Below are the code and all the weights of a small trained network. Each question names an input and a class and asks about switching units off, where a switched-off unit gives its printed mean instead of its output.

import numpy as np


def w(rows, s, z=0):
    codes = np.array(rows[::2]) - 128.0
    scale = np.full(codes.shape[1], s)
    scale[-1] = z or s
    return codes * scale


def f(y):
    return y / 2 * (1 + np.tanh(0.7978845608 * (y + 0.044715 * y**3)))


def log_softmax(a):
    a = a - a.max(-1, keepdims=True)
    return a - np.log(np.exp(a).sum(-1, keepdims=True))


def net(x, mask):
    res = np.array(x, float).reshape(1, 2) / 4 @ E
    y = f(res @ A[0][:, :-1].T + A[0][:, -1])
    res = res + np.where(mask, y, B[0][:, -1]) @ B[0][:, :-1]
    return log_softmax(res[-1] @ U[:, :-1].T + U[:, -1])


A, B = {}, {}
E = w([
[105,229,156,66,119,144,117,72,91,83,110],'x0',
[9,118,2,73,37,183,163,147,140,116,123],'x1',
],0.0098)
A[0] = w([
[188,131,167,141,175,83,94,132,105,142,150,90],'neuron 0',
[121,91,116,177,130,137,96,196,154,219,144,3],'neuron 1',
[92,107,64,125,53,187,185,144,143,110,136,7],'neuron 2',
[138,67,121,161,143,94,188,185,150,192,231,162],'neuron 3',
[111,254,140,116,148,175,134,86,52,78,107,60],'neuron 4',
[185,80,164,128,171,91,85,85,82,117,182,56],'neuron 5',
[226,192,143,186,166,115,194,124,162,115,158,49],'neuron 6',
[207,85,86,117,146,130,215,162,175,172,97,18],'neuron 7',
],0.0068,0.0059)
B[0] = w([
[121,111,107,160,87,144,91,111,113,106,100,227],'neuron 0',
[136,14,226,138,125,249,153,187,140,98,189,155],'neuron 1',
[107,109,128,149,93,156,104,127,88,103,125,221],'neuron 2',
[147,132,131,119,160,110,130,123,144,148,140,254],'neuron 3',
[167,88,181,135,157,146,161,151,164,130,182,224],'neuron 4',
[96,103,120,153,110,146,91,131,119,123,126,202],'neuron 5',
[96,124,109,124,100,167,101,142,117,95,117,192],'neuron 6',
[131,57,158,102,134,200,142,156,142,104,147,143],'neuron 7',
],0.022,0.0056)
U = w([
[93,126,117,147,68,153,83,144,60,74,85,50],'0',
[191,117,189,102,179,153,155,185,194,139,198,37],'1',
[164,176,93,96,170,2,123,88,134,198,63,254],'2',
],0.014,0.0093)

Each question gives the input, the list of numbers given to net, and the class t.
The units are the neurons (one row each of A and B). Each row of codes is followed by its name. A weight is (code - 128) times the scale printed after its matrix; where a second scale follows, it is the last column's (A, B and U).
mask holds one flag per neuron, in row order. A switched-off neuron (its flag False) gives its mean, the last column of its row in B, instead of its output. The means were averaged over made-up inputs and are rounded, as every weight is.
A unit's drop is (log p(t) with every unit on - log p(t) with that unit switched off) / (log p(t) with every unit on - log p(t) with every unit switched off).
The circuit of an input: a set's keep is (log p(t) with only the set's units on - log p(t) with every unit switched off) / (log p(t) with every unit on - log p(t) with every unit switched off). Starting from all 8 units, units are removed one at a time, each time the one whose removal leaves the highest keep (on an exact tie, the one counted first), for as long as the keep stays at least 0.8.
circuit, biggest first: the units of the circuit, biggest drop first
top k neurons: the k neurons with the biggest drops, biggest first
drop of u: that unit's drop, to one decimal
input [7,-8], class 0: circuit, biggest first	[neuron 0]
input [4,1], class 1: top 2 neurons	[neuron 4; neuron 0]
input [3,-3], class 2: circuit, biggest first	[neuron 1; neuron 2]
input [0,-4], class 0: top 4 neurons	[neuron 0; neuron 3; neuron 6; neuron 5]
input [-8,7], class 1: top 3 neurons	[neuron 1; neuron 3; neuron 0]
input [-7,6], class 1: top 2 neurons	[neuron 3; neuron 1]
input [4,0], class 1: top 2 neurons	[neuron 4; neuron 0]
input [-7,-8], class 0: top 3 neurons	[neuron 0; neuron 6; neuron 5]
input [1,-4], class 0: top 2 neurons	[neuron 3; neuron 0]
input [8,0], class 1: drop of neuron 4	0.3
input [6,-2], class 1: drop of neuron 4	0.6
input [1,-3], class 2: drop of neuron 1	0.4
